Here is a tiny trained network, its code and every weight. The questions are about switching its units off for an input and a class, where a switched-off unit gives its printed mean instead of its output.

import numpy as np


def w(rows, s, z=0):
    codes = np.array(rows[::2]) - 128.0
    scale = np.full(codes.shape[1], s)
    scale[-1] = z or s
    return codes * scale


def f(y):
    return y / 2 * (1 + np.tanh(0.7978845608 * (y + 0.044715 * y**3)))


def log_softmax(a):
    a = a - a.max(-1, keepdims=True)
    return a - np.log(np.exp(a).sum(-1, keepdims=True))


def net(x, mask):
    res = np.array(x, float).reshape(1, 8) / 4 @ E
    y = f(res @ A[0][:, :-1].T + A[0][:, -1])
    res = res + np.where(mask, y, B[0][:, -1]) @ B[0][:, :-1]
    return log_softmax(res[-1] @ U[:, :-1].T + U[:, -1])


A, B = {}, {}
E = w([
[106,137,184,129,148,248,81,34],'x0',
[86,80,122,110,181,71,55,76],'x1',
[70,194,113,28,130,129,100,165],'x2',
[93,194,185,127,90,175,37,207],'x3',
[61,104,167,177,116,143,165,161],'x4',
[159,117,2,157,160,212,147,104],'x5',
[192,90,205,139,125,169,99,163],'x6',
[198,243,117,94,182,125,211,135],'x7',
],0.0085)
A[0] = w([
[192,199,193,143,173,124,137,37,141],'n1',
[87,173,192,55,98,91,107,102,254],'n2',
[165,125,138,116,88,181,154,220,151],'n3',
[142,164,165,143,163,168,136,94,60],'n4',
[150,164,40,92,161,43,170,146,186],'n5',
[62,140,42,149,172,98,103,17,164],'n6',
[66,122,139,92,116,43,52,143,147],'n7',
[174,52,73,143,225,91,111,61,154],'n8',
[182,38,147,167,212,112,74,39,225],'n9',
[115,187,34,120,130,159,140,199,170],'n10',
[81,29,34,124,122,148,79,109,117],'n11',
[180,138,208,125,10,254,143,200,148],'n12',
[109,57,216,125,93,85,77,107,241],'n13',
],0.0081,0.0042)
B[0] = w([
[164,113,209,102,162,137,229,80,197],'n1',
[75,179,225,80,230,82,72,119,231],'n2',
[165,125,134,133,76,131,90,227,192],'n3',
[95,71,190,96,147,184,142,156,151],'n4',
[143,170,85,95,154,35,204,122,236],'n5',
[101,84,35,79,63,130,127,2,233],'n6',
[34,86,145,141,221,38,61,154,225],'n7',
[125,111,73,173,66,152,177,167,234],'n8',
[131,21,156,217,81,206,125,98,254],'n9',
[127,185,100,35,104,113,156,146,206],'n10',
[89,136,69,188,174,163,128,79,222],'n11',
[122,183,160,163,118,147,138,227,249],'n12',
[160,107,133,180,121,126,25,152,244],'n13',
],0.0081,0.0095)
U = w([
[135,204,160,118,90,227,123,248,255],'0',
[154,147,70,68,127,65,174,152,130],'1',
[172,177,144,92,100,50,142,182,156],'2',
[77,120,28,74,112,171,103,53,122],'3',
[62,122,195,112,183,67,1,145,73],'4',
[195,86,116,172,89,221,118,124,71],'5',
[164,157,200,67,195,160,174,82,11],'6',
],0.0098,0.003)

Each question gives the input, the list of numbers given to net, and the class t.
The units are the neurons (one row each of A and B). Each row of codes is followed by its name. A weight is (code - 128) times the scale printed after its matrix; where a second scale follows, it is the last column's (A, B and U).
mask holds one flag per neuron, in row order. A switched-off neuron (its flag False) gives its mean, the last column of its row in B, instead of its output. The means were averaged over made-up inputs and are rounded, as every weight is.
A unit's drop is (log p(t) with every unit on - log p(t) with that unit switched off) / (log p(t) with every unit on - log p(t) with every unit switched off).
The circuit of an input: a set's keep is (log p(t) with only the set's units on - log p(t) with every unit switched off) / (log p(t) with every unit on - log p(t) with every unit switched off). Starting from the 12 units with the biggest drops (on a tie, the unit counted first), units are removed one at a time, each time the one whose removal leaves the highest keep (on an exact tie, the one counted first), for as long as the keep stays at least 0.8.
circuit, biggest first: the units of the circuit, biggest drop first
unit that matters most: the unit with the biggest drop
top k neurons: the k neurons with the biggest drops, biggest first
drop of u: that unit's drop, to one decimal
input [2,-1,-6,4,-6,-8,5,8], class 6: unit that matters most	n1
input [3,4,7,7,8,1,0,7], class 4: top 2 neurons	[n2 n8]
input [4,1,7,-7,-1,4,7,0], class 5: circuit, biggest first	[n9 n7]
input [-3,5,-4,-1,0,-3,5,0], class 5: top 2 neurons	[n9 n2]
input [6,6,-6,-3,-7,-4,-5,-6], class 5: top 4 neurons	[n9 n13 n8 n5]
input [-7,8,3,-1,4,5,6,-4], class 3: circuit, biggest first	[n2 n11]
input [-7,4,1,1,-4,-6,8,6], class 4: top 3 neurons	[n2 n7 n8]
input [6,-1,-7,4,-4,-6,-7,2], class 6: top 3 neurons	[n1 n7 n3]
input [7,-6,0,5,-8,-4,-5,4], class 6: top 4 neurons	[n1 n2 n8 n13]
input [-1,-7,6,8,-6,1,-8,2], class 2: top 3 neurons	[n5 n9 n10]
input [1,-6,4,-7,0,-5,2,7], class 6: top 3 neurons	[n1 n8 n13]
input [4,5,-5,-6,5,-6,1,5], class 5: drop of n9	0.3
input [1,8,-3,3,-7,1,-7,-4], class 3: drop of n6	0.2
input [0,7,-5,0,-1,-2,5,6], class 5: circuit, biggest first	[n9]
input [-4,8,-2,5,5,7,-2,-1], class 3: drop of n9	0.0
